Here is a tiny trained network, its code and every weight. The questions are about switching its units off for an input and a class, where a switched-off unit gives its printed mean instead of its output.

import numpy as np


def w(rows, s, z=0):
    codes = np.array(rows[::2]) - 128.0
    scale = np.full(codes.shape[1], s)
    scale[-1] = z or s
    return codes * scale


def f(y):
    return y / 2 * (1 + np.tanh(0.7978845608 * (y + 0.044715 * y**3)))


def log_softmax(a):
    a = a - a.max(-1, keepdims=True)
    return a - np.log(np.exp(a).sum(-1, keepdims=True))


def net(x, mask):
    res = np.array(x, float).reshape(1, 8) / 4 @ E
    y = f(res @ A[0][:, :-1].T + A[0][:, -1])
    res = res + np.where(mask, y, B[0][:, -1]) @ B[0][:, :-1]
    return log_softmax(res[-1] @ U[:, :-1].T + U[:, -1])


A, B = {}, {}
E = w([
[128,128,128],'x0',
[129,128,128],'x1',
[99,248,191],'x2',
[51,36,197],'x3',
[128,128,127],'x4',
[20,165,45],'x5',
[129,129,127],'x6',
[129,129,130],'x7',
],0.014)
A[0] = w([
[77,74,100,18],'n1',
[141,159,92,133],'n2',
[130,144,91,138],'n3',
[183,188,106,101],'n4',
[159,43,90,133],'n5',
[149,116,56,110],'n6',
[178,167,116,66],'n7',
[219,210,85,170],'n8',
[106,186,135,206],'n9',
[133,154,119,124],'n10',
[145,78,110,165],'n11',
[130,132,221,116],'n12',
[251,100,139,10],'n13',
[101,229,168,66],'n14',
[163,150,195,125],'n15',
[145,104,40,136],'n16',
[144,73,196,162],'n17',
[205,189,107,38],'n18',
[138,110,42,118],'n19',
[163,150,43,168],'n20',
[222,102,158,197],'n21',
[130,113,48,141],'n22',
[10,154,82,23],'n23',
[149,63,103,202],'n24',
[236,130,139,135],'n25',
[48,149,100,166],'n26',
[157,37,96,64],'n27',
[149,65,133,60],'n28',
],0.014,0.013)
B[0] = w([
[133,174,47,156],'n1',
[136,167,98,165],'n2',
[170,140,113,155],'n3',
[46,89,134,189],'n4',
[48,86,132,203],'n5',
[205,171,147,165],'n6',
[140,51,183,158],'n7',
[32,47,71,252],'n8',
[159,72,180,215],'n9',
[143,151,72,145],'n10',
[86,138,104,180],'n11',
[218,255,179,186],'n12',
[52,153,11,178],'n13',
[66,99,87,203],'n14',
[196,182,137,185],'n15',
[156,168,138,188],'n16',
[164,167,124,205],'n17',
[119,61,221,181],'n18',
[214,180,138,179],'n19',
[210,207,118,205],'n20',
[75,80,165,226],'n21',
[195,181,138,183],'n22',
[59,19,166,193],'n23',
[122,133,54,209],'n24',
[79,92,123,206],'n25',
[123,120,88,209],'n26',
[88,30,188,185],'n27',
[135,101,164,158],'n28',
],0.0085,0.018)
U = w([
[88,175,52,181],'0',
[100,122,203,189],'1',
[201,255,123,8],'2',
],0.016,0.0013)

Each question gives the input, the list of numbers given to net, and the class t.
The units are the neurons (one row each of A and B). Each row of codes is followed by its name. A weight is (code - 128) times the scale printed after its matrix; where a second scale follows, it is the last column's (A, B and U).
mask holds one flag per neuron, in row order. A switched-off neuron (its flag False) gives its mean, the last column of its row in B, instead of its output. The means were averaged over made-up inputs and are rounded, as every weight is.
A unit's drop is (log p(t) with every unit on - log p(t) with that unit switched off) / (log p(t) with every unit on - log p(t) with every unit switched off).
The circuit of an input: a set's keep is (log p(t) with only the set's units on - log p(t) with every unit switched off) / (log p(t) with every unit on - log p(t) with every unit switched off). Starting from the 12 units with the biggest drops (on a tie, the unit counted first), units are removed one at a time, each time the one whose removal leaves the highest keep (on an exact tie, the one counted first), for as long as the keep stays at least 0.8.
circuit, biggest first: the units of the circuit, biggest drop first
k most important neurons: the k neurons with the biggest drops, biggest first
drop of u: that unit's drop, to one decimal
input [-8,1,5,3,2,7,3,1], class 1: circuit, biggest first -> n23
input [-2,-7,-8,0,0,1,-6,6], class 2: 2 most important neurons -> n8, n19
input [-5,-2,3,-8,1,-8,-4,-1], class 1: 3 most important neurons -> n18, n7, n21
input [-1,-2,-8,-4,5,1,0,3], class 2: circuit, biggest first -> n19, n20
input [4,3,-6,7,5,3,6,0], class 0: 2 most important neurons -> n1, n24
input [-3,-3,-8,-3,-5,-8,-5,1], class 0: 2 most important neurons -> n13, n24
input [-3,-8,-2,-2,-6,-7,-3,5], class 0: 2 most important neurons -> n13, n9
input [1,5,3,-7,-1,-6,2,3], class 1: 2 most important neurons -> n18, n7
input [6,-7,-5,-3,2,-7,-4,2], class 0: 2 most important neurons -> n13, n24
input [-2,5,-1,-8,6,-6,-6,0], class 0: 2 most important neurons -> n13, n8
input [4,-2,3,3,6,5,5,-7], class 1: drop of n23 -> 0.4
input [3,5,8,-8,-2,-4,-6,-5], class 1: drop of n22 -> 0.0
input [-6,-6,3,-6,-8,-6,-2,3], class 1: drop of n18 -> 1.2
input [1,-8,-2,-3,1,-4,3,-1], class 0: circuit, biggest first -> n13
input [3,2,6,3,-2,8,0,-8], class 1: drop of n9 -> 0.2
